In the rows, 128 means zero.
Each name stands for a flat space through zero: a line, a plane or more. A row that begins with a name and a colon came from that space; any other row is followed by the name of the space it lies nearest, among the names in its block.
dpsz: [118 111 104 140 130 127 129 143  93 147 147 119  74 150 187 132 154 126
 159  92 154 125 130 157 145 159 140 163  97 109 149]
gpzm: [108 116 147 119 144 134 129 112 123 135 113 150 124 129 152 144 154 145
 125 138 133 117 123  96 130  95 124 110 107 140 108]
tjlh: [186 145  97 134 109 106 168 131 139  95 140 107 127 120  56 138 103 108
 149 134  97 140 134 125 117  89 112 138 145 109 129]
rhml: [142 108 136 114 128 150 130 144  67 179 159 150 104 124 165 157 133 161
 163 103 131 128 138 107 143 129 108 157 123 126 110]
gpzm: [157 148 134 135 138 103 145 117 152 101 111 110 144 112  81 109 130 112
 126 150 117 143 121 105 110  78 128 107 132 130 125]
dpsz: [172 145 148 126 113 102 111 128 118 180 153 106 138 114 135 100 165 155
 137 154 144 144 151 143  95 153 165 164 139 141 121]
dpsz: [152 125 164 168 148  99 120 130 148 134  80 135 130 129 145  73 155 100
  85 139 148 150  97 142 109 125 187 125 104  87 178]
dpsz: [134 144 252 145 176  92 102  90 147 175  58 145 195  73 130  57 191 149
  60 203 159 145 103  69  81  64 195  69 119 160 118]
tjlh: [125 135 149 133 151 124 130 127 113 133 120 118 133 108 126 111 133 127
 136 126 138 137 120 104 130 101 123 110 126 141 124]
rhml: [131 130 148 127  89 129 129 128  91 186 160 133 153  97 108 146 111 159
 122 145 128 106 157 156 125 168 150 152 167 143 119]
gpzm: [172 151 159 142 113 109 128 134 129 150 130 114 173  90  71  94 102 125
 109 152 120 146 133 138 106 135 151 131 171 127 138]
tjlh: [167 121 127 118 119 132 113 133 161 123 117 153 136 152 133 125 130 130
 107 138 110 144 123 126 110 136 132 143 125 102 132]
tjlh: [146 135 153 132 134 119 109 131 136 147 120 126 144 122 136  96 141 132
 113 140 137 145 124 129 111 139 150 132 131 127 135]
dpsz: [125 132  83  97 142 184  98 179 113 101 168 111 121 148 139 121  56 116
 176  54 111 162 125 123 163 178  41 141 158 132 123]
dpsz: [159 139 162 109 156 130 119 120 150 119 106 140 160 114 108 110 133 139
 120 150 113 155 115  64 108  71 105  98 132 143 100]
rhml: [110  88 107  95 159 183  93 146 149 101 108 185  92 195 216 148 135 131
 128  84 119 142 100  93 150 135  79 128  82 100 123]
tjlh: [112 109 110 119 112 157 113 136 153 110 119 163 132 160 140 149  99 122
 100 117 110 117 122 147 140 165 118 132 131 105 139]
tjlh: [199 139 144 130 139 118 127 141 144 122 116 131 145 122 100  97 120 118
 125 134 110 170 114 100 106  97 122 132 136 104 134]
rhml: [129 126 138 111 117 144 126 128 111 150 146 141 144 116 119 149 114 152
 133 133 118 120 142 115 130 131 112 131 148 144 104]
tjlh: [ 47 117 112 132  98 143 111 119 136 131 132 133 132 143 151 149 114 128
  96 128 143  80 142 194 147 208 154 128 137 142 143]
rhml: [163 130 126 156 108  96 145 135 103 161 143 110 108 119 126 117 147 124
 137 130 143 130 138 166 118 146 173 166 125 103 155]
tjlh: [121 124  96 124 107 133 150 114 181  65 106 148 143 147  75 163  91 104
  97 143  89 108 122 133 131 108 111 104 137 111 130]
rhml: [107 127 103 128 118 124 143 125 103 133 154 108 101 128 136 151 137 134
 159 117 138 109 145 144 141 135 124 141 122 141 121]
rhml: [100 124 126 121 131 144 101 124 181  94  97 147 149 154 136 118 115 113
  85 135 120 126 113 138 127 152 129 106 127 123 139]
gpzm: [107 136 102 132  69 112 170 104 118 130 158 116 141 104  59 186 103 138
 127 159 110  74 166 169 131 136 142 134 163 148 113]
rhml: [130 108 137 105 141 161 121 141  88 156 144 158 113 132 166 154 127 157
 155 102 124 132 128  89 145 117  90 137 120 131 103]
tjlh: [ 51 119 179 125 175 144 108 101 146 115  73 155 154 118 157 117 146 131
  86 144 146 112 100  83 138  91 127  57 106 161 114]
gpzm: [156 135  98 115 104 128 116 137 155 118 146 120 128 152 122 128 123 128
 131 130 115 138 141 152 114 162 126 156 138 119 129]
gpzm: [113 117 164 119 117 135 129 112 104 171 130 159 145 108 134 155 139 164
 113 152 130 103 141 114 126 121 141 123 134 146 104]
dpsz: [138 127 118 102 152 154 117 144 117 119 142 128 116 138 147 130 121 136
 164  99 120 152 123  87 139 111  75 128 124 137 105]
gpzm: [ 95 111  94 130 102 148 131 144  94 143 161 130  99 143 153 161 106 129
 145  93 134 103 143 175 158 187 123 158 132 119 141]
gpzm: [135 102 158 106 128 145 132 116  94 175 133 178 121 125 161 172 158 175
 133 141 124 112 137  84 128  95 122 135 112 134  91]
gpzm: [213 133  96 122  91 124 140 156 117 141 171 122 119 135  96 138 101 131
 157 116 100 152 146 147 116 149 116 186 154  93 134]
rhml: [ 65 103 101 115 128 162  98 131 154 105 117 153 110 177 188 146 126 122
 108 105 134 108 120 155 150 182 120 125 106 122 139]
dpsz: [116 115 119 163 113 106 142 125 125 134 116 128 101 139 146 128 146 108
 109 127 146 109 124 179 132 153 179 145 106  95 169]
dpsz: [ 87 130 184 123 185 155  79 145  95 163 117 123 144 106 187  73 132 139
 131  99 165 155 107  94 143 144 113 100 127 162 125]
[121 106 161 116 156 168  72 140 194 101  65 193 163 167 168  96 109 114
  54 126 113 153  84 108 123 150 123  98 118  95 149]
rhml
[101 119  80  99  77 149 116 120 160 116 155 143 129 166 131 179 114 145
 117 138 108  92 159 173 130 191 122 152 142 136 113]
rhml
[103 133 102 136  70 113 141 117 115 152 166 108 129 120 105 160 120 139
 126 145 133  84 167 199 129 189 163 158 155 141 132]
dpsz
[178 126  94 145  99 103 143 138 140 125 139 119 100 152 123 128 140 112
 133 127 123 135 134 171 114 149 158 174 118  84 158]
dpsz
[125 113  95 128 122 134 159 131  99 119 145 132  88 138 133 170 126 127
 162 104 121 113 133 124 149 107 105 141 111 115 123]
gpzm
[124 131 104 133 108 119 116 121 187  93 110 128 137 158 120 119 126 106
  91 145 120 122 126 169 114 163 153 130 127 111 151]
rhml
[131 140 144 112 114 117 116 119  96 185 167 107 133 108 144 130 163 172
 153 148 148 121 163 132 112 149 145 153 140 169  97]
dpsz
[119 124 120 142 113 118 144 119 140 115 116 134 128 131 111 140 123 115
 109 138 123 110 127 149 129 128 147 124 126 114 142]
dpsz
[124 140 114 102 116 135 140 116 126 119 152 119 141 116  93 159 115 147
 150 141 109 116 149 106 128 105  94 119 149 162  88]
rhml
[100 122  87 108 121 129 136 107 161  89 128 128 105 163 140 165 152 130
 137 137 120 106 137 126 129 114 113 122 102 139 107]
gpzm
[172 133 160 173 160 123 144 173  63 153 126 110 123  84 110  73  84  93
 149  77 140 173  97 121 148 117 125 134 145  90 176]
gpzm
[100 115 110 149 100 110 165 103 138 110 113 141 114 134 108 170 134 115
 104 149 123  83 132 159 134 116 159 122 114 111 142]
dpsz
[ 92 137 197 127 184 152  80 138 123 143  94 132 174  97 151  64 112 127
 101 118 151 157  98  88 134 131 117  77 142 159 129]
dpsz
[118 131 144 134 120 123 103 129 130 157 130 122 139 127 150 105 141 136
 110 137 147 127 135 159 118 176 163 141 134 134 141]
tjlh
[ 88 122 108 126 132 135 150 124  85 131 152 114  96 121 141 161 132 135
 168 105 140 105 139 124 155 116 106 126 118 149 113]
tjlh
[159 130 109 135 109 125 143 145 109 134 152 119 119 124 106 134 104 121
 146 113 118 134 136 147 132 142 123 155 144 109 139]
gpzm
[  4 135 137 167 151 118 134 116  82 133 123  77 112  94 153 109 132 106
 133 105 188  87 125 172 169 159 156  89 121 173 153]
rhml
[128 129 100 121 135 139  96 147 157 106 130 116 114 166 164 101 128 112
 131 103 134 150 121 151 128 176 121 145 118 115 147]
gpzm

Rows lie near named flat spaces through zero. A row that begins with a name and a colon came from that space; any other row is followed by the name of its block's space that it lies nearest.
rt_gh: [181 133 124 165 101 164  77 170 198 128  93 123  83  51  56 177 123 151
 134 192 203 116 211 117 120 170 118 134 102 181 147]
rt_gh: [111 158 143 134 101 142 162 137 133 104 139 118 110 122 107 120 115 116
 164 152 166 121  83 114 131 122 153 167  67 139 169]
bs_sl: [128 107 119  99 155 103 125 125 120 133 134 131 136 148 140 109 135 108
 141 118 121 128 113 140 119 130 134 118 147 126 113]
hm_sc: [116 114 134 125 209  66 127 104 196  94 164 146 183 101 135  26 130 116
  87 144 163 144 159 148  74 208 106  79 104 117 130]
hm_sc: [116 135  59 103  69 118 175 121  67 199  93 159 184 119 175 164 145  96
 147 145  87 168 150  94 176  79 180 179 133 129 109]
rt_gh: [134 157 153 159 116 140 167 136 163 116 114 123 134 122 121 111 102 148
 113 139 159 120 120 142 131 135 127 153 102 117 166]
bs_sl: [152 140 142 124 128 161 143 123 178 108 150 122 135  98 118 111 123 161
 124 162 152 130 155 110 138 164 145 131  60 111 144]
hm_sc: [129 130  69 129  92 112 126 127 136 158 120 152 170  53 124 140 149 100
 137 191 151 170 200  82 132 151 156 148  86 162 124]
bs_sl: [101 152 132 126 163 105 160 136 176 118 110 169 149 107 123  78 121 121
 109 150 166 126 153 149 113 155 131 122  99 132 147]
md_hr: [ 34 184 120 119 110 122 192 135  70 141  93 187 129 151 149 131 129  97
 134 109 104 125  91 130 152  60 151 157 118 134 141]
md_hr: [106 130 117  77 127 170 117 123  87 139 137 153 102 140 140 168 154 143
 143 115  73 123 141 102 166  94 151 111 114 118  91]
bs_sl: [143  92 100 124 146  84  92 118 137 131 150 119 153 103 126 108 143  98
 132 145 142 150 150 119  96 165 120 109 140 147 111]
md_hr: [ 99 148 157 120 146 155 118 128 146  84 159 135  90 117 101 117 132 141
 135 136 143 111 120 115 121 142 127 108  71 132 138]
rt_gh: [167  83  96 122 120 128  46 132 120 143 139 109 107  95 104 175 154 120
 144 144 125 139 177 102 116 148 116 102 156 163  91]
md_hr: [ 58 119 127  85 198 111  65 137 105 108 134 181  74 137 107 129 161 103
 129  99 107 104 142 141 101 122 103  54 154 161  84]
hm_sc: [ 92 154 126 113 124 138 136 142 135 108 135 150 101 103  99 126 135 108
 162 160 162 122 122 109 126 130 152 139  66 157 146]
rt_gh: [127 129 133 114 168 119 158 118 141 148 103 159 167 154 170 100 123 154
  79  99  92 127 155 162 142 125 119 106 163  86 110]
rt_gh: [130 127 149  83 189 159 119 136 163 121 119 164 103 143 127 119 135 168
 109 115 112 100 166 153 141 139 127  81 125 106 102]
bs_sl: [110 142 113 210  52 119  97 113  95 118 150  94 137  74 108 162 130 108
 116 146 138 162 133  77 107 129  99 149 118 164 149]
bs_sl: [114 124 115 143 139 114  85 158 116 156  69 161  97 126 109 169 134 118
 110 110 124 112 167 157 118 107  95 105 204 166 107]
bs_sl: [180  96 134  79 143 148 138 107 141 120 177  91 142 151 149 107 132 148
 156 133 113 132 105 114 145 149 161 128  94  87 116]
bs_sl: [116 123 111 143 135  97 106 129 137 127 128 138 139  97 116 117 136 104
 121 145 149 141 153 123 102 150 115 116 131 154 127]
hm_sc: [137 117  90 100 122 101 146 123 137 142 139 134 166 100 135 105 139  93
 160 171 153 155 139 105 126 150 167 151  90 141 130]
rt_gh: [ 95 172 139 135 132 131 180 147 151 131  86 170 132 124 126 111 112 132
 114 137 152 116 135 151 138 116 138 147 107 128 156]
hm_sc: [150 125 114 135  91 139 136 130 111 151 116 113 135 128 135 157 125 129
 139 133 120 136 126 117 147 111 140 156 137 128 130]
md_hr: [135 127 125 109 147 117 154 131 146 136 117 140 146 137 140 103 123 125
 131 133 137 127 127 145 131 134 143 134 125 117 131]
hm_sc: [120 133 113 131 106 144 112 133 104 147 111 141 116 118 126 168 138 131
 126 127 108 131 153 114 143 107 127 127 141 140 113]
md_hr: [128 130 159 134 159 144 114 119 152 102 145 126 118 133 125 112 125 161
  96 111 119 115 139 139 121 147 103  93 125 107 124]
md_hr: [151 118 131 108 134 153 122 121 134 130 139 122 127 132 136 136 133 153
 126 127 109 127 143 121 145 133 136 117 120 108 113]
md_hr: [148 116 109  95 130 126 140 133 133 146 123 132 138 129 135 127 133 119
 154 145 133 132 132 125 140 130 157 141 118 127 121]
hm_sc: [ 61 144 110  97 152 140  79 143 114 118 125 190  78  91  94 157 164 111
 137 141 124 118 179 105 123 122 126  83 102 175  98]
hm_sc: [157 100 139 111 157  99 157 110 128 133 141 102 165 181 168  83 114 128
 123  97 109 130  82 160 124 131 130 130 164  85 125]
rt_gh: [141 140 189 118 172 174 132 131 178  84 146 121  90 152 114 105 112 185
 110 111 134  90 117 153 131 148 115  98  99  93 139]
md_hr: [205 109 149 166 101 162 111 112 165 117 157  65 140 112 124 137 113 179
 106 138 133 137 146 113 132 165 112 132 117  99 138]
bs_sl: [148 105 130  90 132 138 131 113 106 125 163 101 127 162 147 125 134 130
 158 114 101 128  87 118 141 120 150 131 122 104 114]
rt_gh: [104 118 103 111 111 109 119 120  80 133 148 123 127 133 133 138 144  87
 164 128 115 142  96 104 124 109 144 138 126 146 118]
[163 116 114 145 119 105 139 118 159 134 137 109 173 101 134 101 121 123
 122 158 155 152 146 121 117 164 133 144 113 124 141]
hm_sc
[110 118 132  73 174 104 147 127 135 107 156 136 125 154 130  77 133  97
 170 132 145 119  80 139 114 139 157 124  97 125 130]
hm_sc
[133  98  92 163 117  83  63 126 116 141 128 119 139  87 111 147 144  92
 118 139 139 153 167 114  90 150  94 110 174 173 110]
bs_sl
[144 116 116 123 130 102 176  98 115 155 130 122 201 156 189  95 121 132
 100 108  88 154 119 138 143 123 137 141 154  79 120]
rt_gh
[133 145 139 154 131 136 130 144 162 130  95 143 123 111 113 131 116 148
 100 135 150 118 163 147 126 137 111 125 135 134 141]
rt_gh
[131 123 105 120 109 140 101 137 118 140 123 135 112 101 111 163 143 120
 147 149 131 134 157 104 135 125 138 129 120 154 116]
hm_sc
[154  76 100  99 166  65 117 107 133 136 158 111 178 137 153  77 139  90
 140 131 130 153 118 135  98 164 133 114 152 122 107]
bs_sl
[ 90 152 149  77 146 182 124 147 116 108 130 160  58 145 105 154 141 143
 161 122 117  92 115 122 153  99 151 113  86 134 119]
bs_sl
[ 88 153 166 198 137 112 122 120 130  98 124 127 126 133 123 109 109 141
  66  91 126 120 117 153  97 128  67 105 161 124 148]
md_hr
[ 70 173 123 213  38 114 135 136  74 117 119 110 112  99  99 165 115  83
 141 137 156 142  80  96 111  89 111 183 118 180 177]
md_hr
[118 147 126 143 119 123 141 130 156 114 134 135 138  91 111 109 125 120
 130 163 167 137 142 114 118 152 136 141  80 143 152]
hm_sc
[147 137 136 157 123 113 185 118 137 154  95 126 186 155 173 103 101 150
  79 104 109 137 126 162 142 118 118 149 169  83 141]
md_hr
[191 108 129 114 118 157 129 120 155 133 146  96 140 122 134 133 125 160
 135 147 128 134 145 114 147 151 146 136 106 103 124]
md_hr
[170 103 129 143 138 100 143 109 146 138 134 100 180 143 159  94 114 136
 101 117 122 144 124 147 119 150 117 130 160  95 129]
hm_sc
[ 89 135 130 111 157 120 131 123 111 128 123 160 128 145 143 118 137 125
 112 103 100 122 129 140 129 113 121 103 143 120 111]
hm_sc
[128 116 122 120 129 145  83 136 109 135 121 134  94 126 115 169 143 135
 129 116 107 119 151 122 132 116 115 104 154 143 101]
hm_sc
[144 110 131  70 148 166 100 125 135 108 172 121  92 126 113 137 149 141
 168 143 122 118 130 100 140 143 156 106  77 125 106]
bs_sl
[104 119 131 106 165 120  86 136 136 103 145 143  91 118  98 121 144 111
 145 133 145 114 133 128 103 145 120  93 117 156 116]
md_hr
[160  87 139  96 140 162  57 144  95 130 133 100  52 170 107 189 142 142
 162  91  96  95 108 135 135 102 115  98 184 138  89]
hm_sc
[ 84 160 141 135  92 161 134 121  97  97 163 122  98 117 112 146 134 125
 152 135 125 127  93  86 137 108 141 143  65 137 146]
bs_sl

Rows lie near named flat spaces through zero. A row that begins with a name and a colon came from that space; any other row is followed by the name of its block's space that it lies nearest.
fdqr: [109 147  87 147 146  78 124 145 106 134  92 157  95 106 103 162 122 118
 137 149 113 133 108 104  72 144 147 141 160 182 123]
jlmg: [118 118 138 120 111 119 130  90 144 131 146 122 111 123 139 153 134 150
 113 151 139 123 126 124 129 111 128 129 113 119 101]
fdqr: [143 159 114 147 145 135 127 146  86 105 127 129 180 148 135 118 134 105
 130 136 150 137 126 144 130  99 118 146 115 132 131]
fdqr: [101 116 152  87 107 153 135  92 131 128 142  88 112 128 128 122  95 131
 153 110 160 127 135 122 157 112 105  99 118  75 121]
jlmg: [115  88 154  98 122 152 132 129 147 167 127 100  84 124 124 119 132 151
 145  84 104 125 147 128 148 156 113 110 162 110 114]
jlmg: [ 81 165 112 100 129 143 114 113  95 132  75  77 155 182 118 129 142 123
 204 104 176 147 107 167 113 102  76 123 130 104 143]
jlmg: [122 153 118 140 132 121 148 103 103  83 126 123 152 123 145 142 111 118
 124 171 163 145 105 112 119  94 131 151  93 120 107]
fdqr: [106  94 147 140 124  92 129  85 152 143 127 122  88 142 152 115 116 139
 114 157 121 102  99  92 150 132 147 113 123 101 101]
brnb: [137 136 127 105 113 136 123 127 133 137 143 135 110 100 119 165 118 132
 126 126 137 136 146 130 114 127 125 129 133 139 133]
jlmg: [132 157 126 117 112 118  95 103 123 143 133 123 144 159 141 149 127 116
 137 146 174 119 119 146 131  95 113 121 110 111 150]
fdqr: [ 49 145 103 130 136  94 121 105  64 102 133 110 146 158  77  88  85  94
 169 122 167  96 118 121 139  73 104  70 125  97 115]
fdqr: [112 128 134 136 131 112 132  95 116 122 120 110 126 149 153 125 116 123
 132 157 152 124 101 110 141 106 127 131 113 102 106]
tbfs: [135 117 133 128 128 131 122 127 143 160 119 123 115 137 142 155 179 162
 122 127 110 136 133 151 115 137 119 153 144 150 104]
brnb: [143 145 125  93 102 148 136 119 145 117 142 136 110  76 120 185 109 137
 125 135 147 154 145 125  99 129 129 141 117 140 139]
pcpg: [122 114 139 125 123 138 145 114 116 111 170 124 129 108 122 128 120 138
 106 132 132 123 151 123 146 102 124 122 117 118  89]
brnb: [164 177 110 109 114 169 126 145 120 108 144 137 177 107 122 190 170 144
 123 129 154 169 159 183  88 102 104 172 107 167 139]
jlmg: [134 127 123 139 153 124 139 154  77 129 137 132 118 110 126 120  92  99
 126 126 127 128 138  98 141 122 133 130 155 133 104]
brnb: [118 140 109 145 143 135 146 140 109 102 116 127 159 128 117 136 172 148
 128 131 117 150 130 153 100 117 117 159 124 160  99]
fdqr: [180 156 129 133 152 153 135 165  72 124 129 127 147 116 164 137  89  81
 127 136 156 154 134 107 144 117 128 161 139 125 132]
pcpg: [142 101 150  96 114 161 123 132 139 177 164 116  96 108 125 170 168 172
 114  98 110 132 179 158 133 129 104 136 161 143  89]
pcpg: [132 152 128 124 128 124 118 107 126 135  86 107 134 161 167 140 123 115
 155 151 165 143  89 124 125 123 121 146 115 105 147]
pcpg: [130 120 130 128 133 126 123 141 127 145 122 130 114 128 125 120 122 122
 133 115 116 122 131 122 132 143 131 120 147 130 135]
pcpg: [158 121 136 108 133 144 112 169 133 176 113 131  94 117 130 129 109 110
 144  90 111 131 143 120 134 172 130 121 174 133 165]
tbfs: [113 132 132 107 119 174 155 123 132  91 128  99 160 122 116 123 149 152
 145 105 136 156 142 158 124 118 102 138 105 117 119]
pcpg: [120 121 139 137 144  95 123 112  85 140 129 120  95 137 153 102  43  72
 135 151 158 102 102  60 171 114 144 100 141  82 120]
pcpg: [187 161 157  76 107 204 142 121 124 114 133  93 144 104 183 169  82 106
 145 129 195 181 137 123 148 117 109 163  99  82 158]
jlmg: [120 124 115 148 139 116 145 137 122 107 127 143 130 111 115 126 136 135
 115 137 107 132 127 120 111 132 140 138 129 153 108]
tbfs: [127 112 123 149 138  97 130 125 113 141 152 148 102 110 126 150 137 139
  94 152 109 114 138 112 122 117 142 137 146 157  77]
fdqr: [111 142 132 105 114 141 138  90 133 118 108  96 128 135 148 159 134 145
 150 145 163 153 109 134 116 111 109 147 106 108 114]
jlmg: [127 115 153 100  99 153 127  95 182 135 122 104 122 139 146 131 144 157
 136 120 135 134 122 144 138 140 119 124 104  97 145]
tbfs: [149 110 139  87 117 175 150 155 141 145 147 126  85  60 111 175 130 157
 124  90 102 160 178 131 110 159 121 145 162 156 111]
tbfs: [146 104 133 139 127 121 126 130 136 161 168 148 106 107 131 175 187 175
  78 141  93 123 163 147 116 120 130 156 149 175  66]
brnb: [151 149 127 123 122 161 120 150 119 107 158 134 183 134 114 114 139 119
 123 107 141 130 157 167 139 107 112 123 108 127 155]
tbfs: [159 117 131 131 118 128 130 144 117 120 221 174 122  66  99 152 110 128
  63 134 114 107 190 121 138 103 145 117 130 157 100]
fdqr: [ 84 101 123 142 135  65 124 102 125 148 118 137  64 123 116 121  89 118
 128 150 114  94 101  73 128 138 153  96 153 124 103]
brnb: [134 138 125 138 153 120 125 125  81 165 100 105 114 151 171 168 154 133
 138 152 144 148 113 126 121 109 110 175 158 140  74]
tbfs: [177 108 153  86 105 170 130 157 188 154 132 140  83  74 131 143  98 130
 124  90 102 145 154 113 130 195 147 123 147 128 184]
pcpg: [138 133 130 123 126 120 120 127 117 139 139 135 112 118 133 140  98 109
 124 137 142 122 130 109 134 123 134 122 134 123 133]
tbfs: [134 107 141  99 123 151 154 141 161 132  95 118  74  82 132 130  85 126
 150 104 106 154 121  87 120 191 146 129 149 119 153]
jlmg: [ 75 144  86 145 130  66  93 114 102 155 132 150 121 150  77 167 181 152
 129 143 124  99 133 163  80  90 111 115 151 182  92]
tbfs: [151 110 149 116 116 135 128 130 193 141  88 128  96 125 155 104  98 119
 140 118 110 132  98  98 137 195 157 119 125 102 192]
brnb: [ 92 110 110 146 140 128 136 162 114 103 156 145 158 124  57  76 155 139
 121  83  82 104 165 159 128 125 121  93 140 155 116]
pcpg: [ 96  86 137 144 143 146 160 141 132 105 134 113 144 134 102  69 164 159
 124  91  79 121 144 143 147 139 121 117 133 127  90]
brnb: [147 142 127 117 102 130 115 119 176 120 128 146 135 120 128 144 130 132
 121 136 134 131 122 139 111 143 141 126 101 131 179]
brnb: [143 132 133 114 109 143 109 141 145 126 163 144 148 124 103 111 117 117
 121 103 131 110 156 148 142 127 126  95 117 120 173]
[165 176 114 124 118 153 130 125 138 105 108 130 172 128 158 186 173 145
 126 158 157 175 118 166  86 115 118 190  92 154 143]
brnb
[ 84 123 119 112 101 123 126  97 178 122 114 122 125 134  95 144 180 180
 141 119 114 128 124 167  91 134 115 119 111 143 130]
fdqr
[101 114 156  74  97 125  82  74 127 212 151  86  76 163 138 169 129 146
 154 115 172 100 144 146 157  93  84  91 155  85 105]
jlmg
[121  96 137 136 147 142 175 142 117 105 128 121 104  87 127 112 110 136
 118 120  95 144 135  92 135 149 142 141 143 132  83]
jlmg
[125 124 127 127 126 119 124 125 134 137 125 131 115 127 126 133 128 131
 128 130 123 124 126 124 124 134 131 125 134 132 128]
brnb
[124 125 139 127 126 135 129 115 121 121 139 114 142 145 137 109 120 122
 129 128 143 120 127 129 152 110 120 118 115 101 123]
fdqr
[152 148 126 127 106 131 115 120 179 113 117 145 154 137 139 135 144 132
 121 143 135 134 111 147 111 142 141 135  89 129 184]
brnb
[147 134 126 136 128 144 136 146 155 103 111 137 155 128 130 105 137 126
 127 120 113 140 119 137 122 154 140 137 109 132 167]
jlmg
[106  97 136 139 128 126 123 147 139 111 163 141 149 140  79  37 105 109
 122  83  97  79 149 130 172 137 136  58 124 102 160]
brnb
[ 96 114 150  99 110 159 164  76 155 100 108  78 121 127 150 136 133 164
 150 134 147 157 108 125 130 124 111 142  95  88  99]
jlmg
[152 131 135 136 127 152 153 134 155  85 116 131 154 116 147 107 120 124
 120 135 123 150 114 120 130 149 146 147  94 118 154]
jlmg
[ 29 194  53 138 141  76 121 109  56  80  82 122 168 156  54 145 139 115
 191 143 173 133  97 157  54  69  94 115 119 161 117]
fdqr
[168 136 126 152 146 142 150 164 122  89 126 149 155 106 141  99  99  97
 110 134 116 143 123 103 136 148 156 146 114 133 153]
jlmg
[ 85 127 128 105 129 176 179 115 120  77 100  79 149 118 115 122 148 161
 166 104 133 173 126 146 112 122  97 149 110 115  93]
tbfs
[102 138 111 152 129 117 142 114 140  81 114 131 171 146 115 109 165 147
 125 144 122 132 108 150 107 116 129 137  91 139 123]
pcpg
[154  94 153 113 113 149 128 139 177 151 149 137 102 107 130 124 136 149
 107 103  93 122 153 130 143 165 140 119 138 128 142]
fdqr
[169 161 135 113 112 189 128 151 124  78 174 131 214 128 119 100 117 104
 121 102 162 138 164 171 155  99 111 119  78 103 182]
brnb
[158 152 142 104 125 166 146 118  99 112 134 103 137 109 168 162  94 111
 134 145 178 165 130 114 139 103 115 161 111 102 116]
brnb
[ 84  97 144 100  99 139 122 104 166 129 156 113 123 137  84  94 136 155
 138  86 116  98 151 154 148 127 111  71 118 100 137]
fdqr
[158 102 146 156 114 114 122 113 173 127 180 161 139 126 144 124 165 157
  60 157  99 101 141 138 146 122 154 132  99 139 112]
tbfs
[142 134 124 140 107 121 122 115 187 106 128 153 153 132 130 132 164 151
 104 148 116 127 116 151 107 140 146 136  87 143 162]
jlmg
[118 124 131 101 129 153 148 136 137 128  87 103 102 110 128 131 108 129
 166 103 125 157 118 113 116 163 122 134 144 119 142]
tbfs
[117 137 105 141 134  97  99 144 114 154 131 151 127 141  97 137 153 127
 127 122 115 107 138 149 108 121 124 115 153 163 131]
jlmg
[170  94 161 124 124 139 133 132 163 158 140 134  86 106 166 132 114 134
  99 130 104 127 134  98 154 164 152 137 141 118 126]
fdqr
